Below are the code and all the weights of a small trained network. Each question names an input and a target symbol and asks about switching units off, where a switched-off unit gives its printed mean instead of its output.

import numpy as np


def w(rows, s, z=0):
    codes = np.array(rows[::2]) - 128.0
    scale = np.full(codes.shape[1], s)
    scale[-1] = z or s
    return codes * scale


def f(y):
    return y / 2 * (1 + np.tanh(0.7978845608 * (y + 0.044715 * y**3)))


def softmax(a):
    e = np.exp(a - a.max(-1, keepdims=True))
    return e / e.sum(-1, keepdims=True)


def log_softmax(a):
    a = a - a.max(-1, keepdims=True)
    return a - np.log(np.exp(a).sum(-1, keepdims=True))


def net(x, mask):
    ids = ['αγδζηθλξστφψω'.index(c) for c in x.split()]
    T = len(ids)
    res = E[ids] + P[:T]
    u = 0
    for l in range(2):
        r = res
        for j in range(2):
            rows = slice(4 * j, 4 * j + 4)
            q, k, v = (r @ M[l][rows].T for M in (Q, K, V))
            z = softmax(np.where(np.tri(T) > 0, q @ k.T / 4**0.5, -1e9)) @ v
            o = O[l][rows]
            res = res + np.where(mask[u + j], z, o[:, -1]) @ o[:, :-1]
        u += 2
        y = f(res @ A[l][:, :-1].T + A[l][:, -1])
        res = res + np.where(mask[u : u + 16], y, B[l][:, -1]) @ B[l][:, :-1]
        u += 16
    return log_softmax(res[-1] @ U[:, :-1].T + U[:, -1])


Q, K, V, O, A, B = {}, {}, {}, {}, {}, {}
E = w([
[108,146,139,121],'α',
[99,138,5,141],'γ',
[127,147,106,98],'δ',
[132,161,141,103],'ζ',
[59,108,183,131],'η',
[165,114,83,85],'θ',
[117,149,125,114],'λ',
[192,108,155,199],'ξ',
[102,150,125,126],'σ',
[139,143,153,92],'τ',
[118,151,167,101],'φ',
[94,141,152,125],'ψ',
[139,104,169,98],'ω',
],0.017)
P = w([
[215,254,200,162],'0',
[171,150,162,114],'1',
[147,111,159,97],'2',
[133,92,156,84],'3',
[117,77,158,79],'4',
[107,65,156,73],'5',
[94,56,155,64],'6',
],0.0053)
Q[0] = w([
[88,123,90,254],'L0H1',
[172,74,74,107],'L0H1',
[79,167,121,183],'L0H1',
[181,73,82,98],'L0H1',
[136,174,33,138],'L0H2',
[120,85,219,118],'L0H2',
[137,32,176,80],'L0H2',
[123,72,218,111],'L0H2',
],0.0092)
K[0] = w([
[23,180,38,152],'L0H1',
[249,75,91,201],'L0H1',
[14,196,97,118],'L0H1',
[255,65,101,183],'L0H1',
[91,165,54,33],'L0H2',
[166,88,208,235],'L0H2',
[217,38,103,202],'L0H2',
[176,80,191,225],'L0H2',
],0.0074)
V[0] = w([
[91,137,171,67],'L0H1',
[116,87,126,227],'L0H1',
[156,103,118,198],'L0H1',
[172,169,3,116],'L0H1',
[54,223,108,75],'L0H2',
[99,215,111,36],'L0H2',
[199,62,115,211],'L0H2',
[54,202,130,74],'L0H2',
],0.0057)
O[0] = w([
[167,165,80,173,205],'L0H1',
[54,110,89,71,1],'L0H1',
[96,88,131,71,54],'L0H1',
[94,110,253,143,89],'L0H1',
[133,229,145,109,162],'L0H2',
[125,193,187,108,212],'L0H2',
[129,60,106,161,65],'L0H2',
[132,214,140,98,167],'L0H2',
],0.0064,0.002)
A[0] = w([
[4,137,75,107,254],'L0N1',
[123,118,179,217,199],'L0N2',
[158,127,130,128,222],'L0N3',
[169,126,97,174,241],'L0N4',
[109,154,116,80,247],'L0N5',
[183,164,27,148,121],'L0N6',
[164,126,101,167,228],'L0N7',
[142,133,150,112,93],'L0N8',
[164,113,142,102,210],'L0N9',
[126,31,92,110,158],'L0N10',
[113,148,106,115,190],'L0N11',
[163,139,68,163,168],'L0N12',
[193,183,180,148,93],'L0N13',
[123,133,182,146,157],'L0N14',
[129,131,178,146,167],'L0N15',
[112,138,215,154,179],'L0N16',
],0.011,0.0043)
B[0] = w([
[28,182,153,87,203],'L0N1',
[131,120,174,235,164],'L0N2',
[149,136,187,131,200],'L0N3',
[131,119,209,163,183],'L0N4',
[129,165,163,99,255],'L0N5',
[170,238,162,254,143],'L0N6',
[131,121,207,162,176],'L0N7',
[154,143,102,129,134],'L0N8',
[153,121,181,113,209],'L0N9',
[121,35,94,101,179],'L0N10',
[116,157,152,113,172],'L0N11',
[132,155,196,208,142],'L0N12',
[78,176,29,94,214],'L0N13',
[133,175,131,163,165],'L0N14',
[138,172,145,162,169],'L0N15',
[122,224,125,173,201],'L0N16',
],0.0089,0.0047)
Q[1] = w([
[214,132,150,107],'L1H1',
[216,127,129,117],'L1H1',
[229,125,134,116],'L1H1',
[171,127,93,129],'L1H1',
[148,254,119,155],'L1H2',
[146,194,110,153],'L1H2',
[151,102,54,157],'L1H2',
[135,42,25,155],'L1H2',
],0.0087)
K[1] = w([
[107,153,101,119],'L1H1',
[129,158,90,108],'L1H1',
[119,158,74,97],'L1H1',
[153,144,121,126],'L1H1',
[60,248,133,152],'L1H2',
[106,188,121,134],'L1H2',
[164,144,94,98],'L1H2',
[178,133,90,77],'L1H2',
],0.014)
V[1] = w([
[133,108,138,242],'L1H1',
[146,146,99,13],'L1H1',
[137,138,89,78],'L1H1',
[119,105,150,254],'L1H1',
[242,32,131,123],'L1H2',
[125,111,210,92],'L1H2',
[106,141,186,116],'L1H2',
[213,33,119,119],'L1H2',
],0.0057)
O[1] = w([
[204,174,14,164,126],'L1H1',
[2,84,249,72,116],'L1H1',
[55,82,161,88,109],'L1H1',
[216,171,24,166,131],'L1H1',
[213,79,89,37,7],'L1H2',
[254,148,222,104,151],'L1H2',
[160,201,215,152,180],'L1H2',
[208,61,84,50,2],'L1H2',
],0.0034,0.009)
A[1] = w([
[97,93,196,216,77],'L1N1',
[105,72,27,107,87],'L1N2',
[68,136,129,119,88],'L1N3',
[123,169,165,156,210],'L1N4',
[193,36,153,73,206],'L1N5',
[100,170,173,121,233],'L1N6',
[112,48,76,43,8],'L1N7',
[95,178,182,119,254],'L1N8',
[123,162,83,8,104],'L1N9',
[110,142,81,1,110],'L1N10',
[74,134,113,104,121],'L1N11',
[121,144,100,18,138],'L1N12',
[60,60,148,21,83],'L1N13',
[66,140,122,116,83],'L1N14',
[115,181,174,148,244],'L1N15',
[52,131,117,118,110],'L1N16',
],0.0081,0.0054)
B[1] = w([
[197,241,87,142,168],'L1N1',
[152,13,96,141,139],'L1N2',
[153,132,118,73,150],'L1N3',
[152,81,141,147,218],'L1N4',
[41,123,138,48,168],'L1N5',
[177,62,151,125,231],'L1N6',
[114,96,190,254,138],'L1N7',
[176,62,148,126,252],'L1N8',
[162,218,223,152,131],'L1N9',
[132,205,210,175,131],'L1N10',
[126,136,139,80,140],'L1N11',
[113,202,230,128,132],'L1N12',
[21,251,47,207,132],'L1N13',
[136,121,122,66,149],'L1N14',
[162,59,149,144,245],'L1N15',
[159,136,142,71,151],'L1N16',
],0.007,0.019)
U = w([
[167,102,162,206,168],'α',
[124,74,131,12,168],'γ',
[96,154,143,10,114],'δ',
[74,139,116,153,181],'ζ',
[88,181,152,171,70],'η',
[77,100,116,190,66],'θ',
[106,161,103,214,158],'λ',
[142,119,77,116,117],'ξ',
[140,168,108,112,104],'σ',
[118,91,83,165,62],'τ',
[145,194,135,114,3],'φ',
[148,163,93,139,111],'ψ',
[146,140,89,110,115],'ω',
],0.011,0.0064)

Each question gives the input, a string of symbols that net reads in full, and the target symbol t.
The units are the heads (4 rows each of Q, K, V and O) and the neurons (one row each of A and B). Each row of codes is followed by its name. A weight is (code - 128) times the scale printed after its matrix; where a second scale follows, it is the last column's (O, A, B and U).
mask holds one flag per unit, layer by layer, with each layer's heads first. A switched-off unit (its flag False) gives its mean, the last column of its rows in O or B, instead of its output. The means were averaged over made-up inputs and are rounded, as every weight is.
A unit's drop is (log p(t) with every unit on - log p(t) with that unit switched off) / (log p(t) with every unit on - log p(t) with every unit switched off).
The circuit of an input: a set's keep is (log p(t) with only the set's units on - log p(t) with every unit switched off) / (log p(t) with every unit on - log p(t) with every unit switched off). Starting from the 12 units with the biggest drops (on a tie, the unit counted first), units are removed one at a time, each time the one whose removal leaves the highest keep (on an exact tie, the one counted first), for as long as the keep stays at least 0.8.
circuit, biggest first: the units of the circuit, biggest drop first
top k neurons: the k neurons with the biggest drops, biggest first
top k neurons in layer l: the k neurons of layer l with the biggest drops, biggest first
drop when u is switched off: that unit's drop, to one decimal
input γ η θ γ ξ γ, target λ: circuit, biggest first => (L1H1; L0N6; L0N1)
input η ξ δ η ξ, target γ: circuit, biggest first => (L0H2; L1H2; L0N10)
input ξ ψ γ φ, target γ: circuit, biggest first => (L1H2; L0H2; L0N10)
input φ ω ω, target γ: top 2 neurons => (L0N6; L0N1)
input τ δ η σ ω η, target γ: top 2 neurons => (L0N1; L0N6)
input η γ ω η ω, target γ: top 2 neurons in layer 0 => (L0N6; L0N16)
input τ φ ζ ξ θ φ η, target τ: top 2 neurons => (L0N10; L1N2)
input σ θ θ, target γ: top 3 neurons in layer 0 => (L0N16; L0N1; L0N13)
input ω θ ξ θ ψ δ, target φ: top 3 neurons in layer 1 => (L1N9; L1N10; L1N12)
input σ ξ θ θ α ζ, target δ: top 2 neurons => (L1N5; L0N13)
input σ α δ η λ α, target γ: top 2 neurons => (L0N6; L0N4)
input ξ δ δ ω θ τ, target ζ: top 3 neurons => (L1N13; L1N7; L1N5)
input γ δ θ ξ γ δ, target φ: top neuron => (L1N9)
input τ θ θ, target γ: top 2 neurons => (L0N16; L1N5)
input θ γ λ η σ θ θ, target δ: top neuron => (L0N16)
input γ σ γ α λ ζ σ, target γ: top 2 neurons in layer 0 => (L0N1; L0N6)
input ξ ζ ζ τ η, target τ: top 2 neurons in layer 0 => (L0N10; L0N2)
input φ α ξ ω θ τ τ, target ζ: top 4 neurons in layer 1 => (L1N13; L1N7; L1N5; L1N2)
input ζ ξ α ψ, target ξ: top 2 neurons in layer 0 => (L0N2; L0N10)
input σ θ τ ξ ζ, target δ: top neuron in layer 1 => (L1N5)
input γ φ γ, target γ: drop when L1N8 is switched off => 0.1
input η ψ ψ ψ σ η, target γ: drop when L1N14 is switched off => 0.2
input ξ θ ω, target θ: drop when L0H1 is switched off => 0.8
input τ θ σ θ ξ γ ω, target θ: drop when L0N10 is switched off => 0.3
